Below is a small trained network, with its code and all its weights. Each question gives an input and a class and asks what happens when units are switched off, that is, made to give their printed mean instead of their output.

import numpy as np


def w(rows, s, z=0):
    codes = np.array(rows[::2]) - 128.0
    scale = np.full(codes.shape[1], s)
    scale[-1] = z or s
    return codes * scale


def norm(h):
    return h / np.sqrt((h * h).mean(-1, keepdims=True) + 1e-5)


def f(y):
    return np.maximum(y, 0)


def log_softmax(a):
    a = a - a.max(-1, keepdims=True)
    return a - np.log(np.exp(a).sum(-1, keepdims=True))


def net(x, mask):
    res = np.array(x, float).reshape(1, 4) / 4 @ E
    u = 0
    for l in range(2):
        y = f(norm(res) @ A[l][:, :-1].T + A[l][:, -1])
        res = res + np.where(mask[u : u + 7], y, B[l][:, -1]) @ B[l][:, :-1]
        u += 7
    return log_softmax(norm(res)[-1] @ U[:, :-1].T + U[:, -1])


A, B = {}, {}
E = w([
[159,97,88,95,48,86,156,120],'x0',
[159,141,182,79,103,192,118,29],'x1',
[161,158,120,3,162,112,98,180],'x2',
[116,193,173,128,107,86,186,135],'x3',
],0.0032)
A[0] = w([
[106,254,218,127,105,115,208,168,82],'0.n0',
[85,159,118,163,180,145,112,201,63],'0.n1',
[35,206,234,158,214,212,58,132,2],'0.n2',
[175,169,159,60,193,127,83,152,70],'0.n3',
[139,134,146,93,139,158,104,53,53],'0.n4',
[137,152,216,103,135,154,135,35,24],'0.n5',
[140,17,66,133,181,206,5,128,56],'0.n6',
],0.0044,0.0033)
B[0] = w([
[97,45,62,108,201,65,3,2,219],'0.n0',
[189,120,112,145,132,156,150,138,178],'0.n1',
[183,15,143,122,155,165,183,153,226],'0.n2',
[65,136,143,73,106,197,154,145,213],'0.n3',
[167,189,110,148,171,170,124,158,181],'0.n4',
[207,206,67,195,90,157,85,151,197],'0.n5',
[103,163,160,116,172,32,97,24,254],'0.n6',
],0.0051,0.0033)
A[1] = w([
[176,150,157,80,44,163,106,103,107],'1.n0',
[121,143,115,111,218,197,103,87,234],'1.n1',
[188,74,122,83,27,55,184,102,6],'1.n2',
[67,139,159,210,83,120,166,99,99],'1.n3',
[127,72,121,225,126,191,147,74,155],'1.n4',
[67,140,76,191,191,34,110,254,88],'1.n5',
[94,165,128,20,127,99,134,165,163],'1.n6',
],0.0051,0.0022)
B[1] = w([
[145,143,111,199,133,139,130,165,179],'1.n0',
[128,109,91,178,56,57,167,168,253],'1.n1',
[160,38,152,169,253,153,144,171,173],'1.n2',
[56,156,140,70,161,144,61,172,160],'1.n3',
[95,160,117,23,120,130,128,195,215],'1.n4',
[220,176,144,123,72,208,110,45,194],'1.n5',
[30,125,146,191,119,162,120,137,198],'1.n6',
],0.0055,0.0056)
U = w([
[240,210,92,158,61,195,92,112,185],'0',
[87,96,100,137,156,29,61,40,191],'1',
[2,151,124,88,102,175,104,220,190],'2',
[196,21,128,155,186,153,165,199,157],'3',
[130,131,127,127,110,95,151,136,131],'4',
[130,156,198,132,107,90,202,123,30],'5',
[134,170,190,106,121,99,192,117,3],'6',
[134,164,185,113,118,100,176,126,15],'7',
],0.0095,0.0041)

Each question gives the input, the list of numbers given to net, and the class t.
The units are the neurons (one row each of A and B). Each row of codes is followed by its name. A weight is (code - 128) times the scale printed after its matrix; where a second scale follows, it is the last column's (A, B and U).
mask holds one flag per neuron, layer by layer. A switched-off neuron (its flag False) gives its mean, the last column of its row in B, instead of its output. The means were averaged over made-up inputs and are rounded, as every weight is.
A unit's drop is (log p(t) with every unit on - log p(t) with that unit switched off) / (log p(t) with every unit on - log p(t) with every unit switched off).
The circuit of an input: a set's keep is (log p(t) with only the set's units on - log p(t) with every unit switched off) / (log p(t) with every unit on - log p(t) with every unit switched off). Starting from the 12 units with the biggest drops (on a tie, the unit counted first), units are removed one at a time, each time the one whose removal leaves the highest keep (on an exact tie, the one counted first), for as long as the keep stays at least 0.8.
units of the circuit, in order: the units of the circuit, biggest drop first
top k neurons: the k neurons with the biggest drops, biggest first
k most important neurons of layer l: the k neurons of layer l with the biggest drops, biggest first
input [-4,2,-4,-2], class 2: top neuron	1.n4
input [6,-4,-4,1], class 3: 2 most important neurons of layer 0	0.n3; 0.n5
input [-8,-3,-8,6], class 2: 2 most important neurons of layer 1	1.n4; 1.n3
input [5,4,-7,0], class 2: units of the circuit, in order	1.n3; 1.n4
input [-4,-4,-7,8], class 1: top 4 neurons	0.n0; 0.n3; 1.n6; 1.n5
input [0,5,6,1], class 2: top 3 neurons	0.n3; 1.n6; 1.n5
input [-2,-8,2,6], class 0: top 2 neurons	1.n5; 0.n6
input [1,-2,-3,-4], class 1: 2 most important neurons of layer 0	0.n6; 0.n3
input [8,-8,1,-8], class 0: top 4 neurons	1.n5; 0.n0; 0.n2; 1.n1
input [5,-7,6,7], class 0: top 2 neurons	1.n5; 0.n6
input [-7,6,1,-2], class 3: top 2 neurons	0.n2; 1.n5
input [8,-6,7,7], class 3: top 4 neurons	1.n2; 0.n6; 1.n4; 0.n3
input [-4,-8,-4,7], class 0: top 2 neurons	1.n5; 0.n6
input [7,-5,1,5], class 3: top 2 neurons	1.n2; 0.n6
input [0,-1,-8,6], class 2: top 3 neurons	1.n3; 0.n6; 1.n4
input [5,-5,-4,-4], class 0: 3 most important neurons of layer 0	0.n2; 0.n0; 0.n3
input [-1,-3,-2,5], class 1: top neuron	0.n0
input [0,-4,2,5], class 1: top 2 neurons	0.n0; 0.n5
input [4,-6,3,8], class 1: 3 most important neurons of layer 0	0.n0; 0.n5; 0.n4
input [-2,8,7,8], class 0: 2 most important neurons of layer 1	1.n4; 1.n0
input [3,2,4,2], class 2: units of the circuit, in order	1.n6
input [-6,6,-7,-4], class 2: 2 most important neurons of layer 1	1.n4; 1.n5
input [-6,0,-7,6], class 2: 3 most important neurons of layer 1	1.n4; 1.n3; 1.n2
input [-7,-8,7,5], class 0: 2 most important neurons of layer 1	1.n5; 1.n4
input [-6,-1,1,5], class 3: 2 most important neurons of layer 0	0.n2; 0.n6
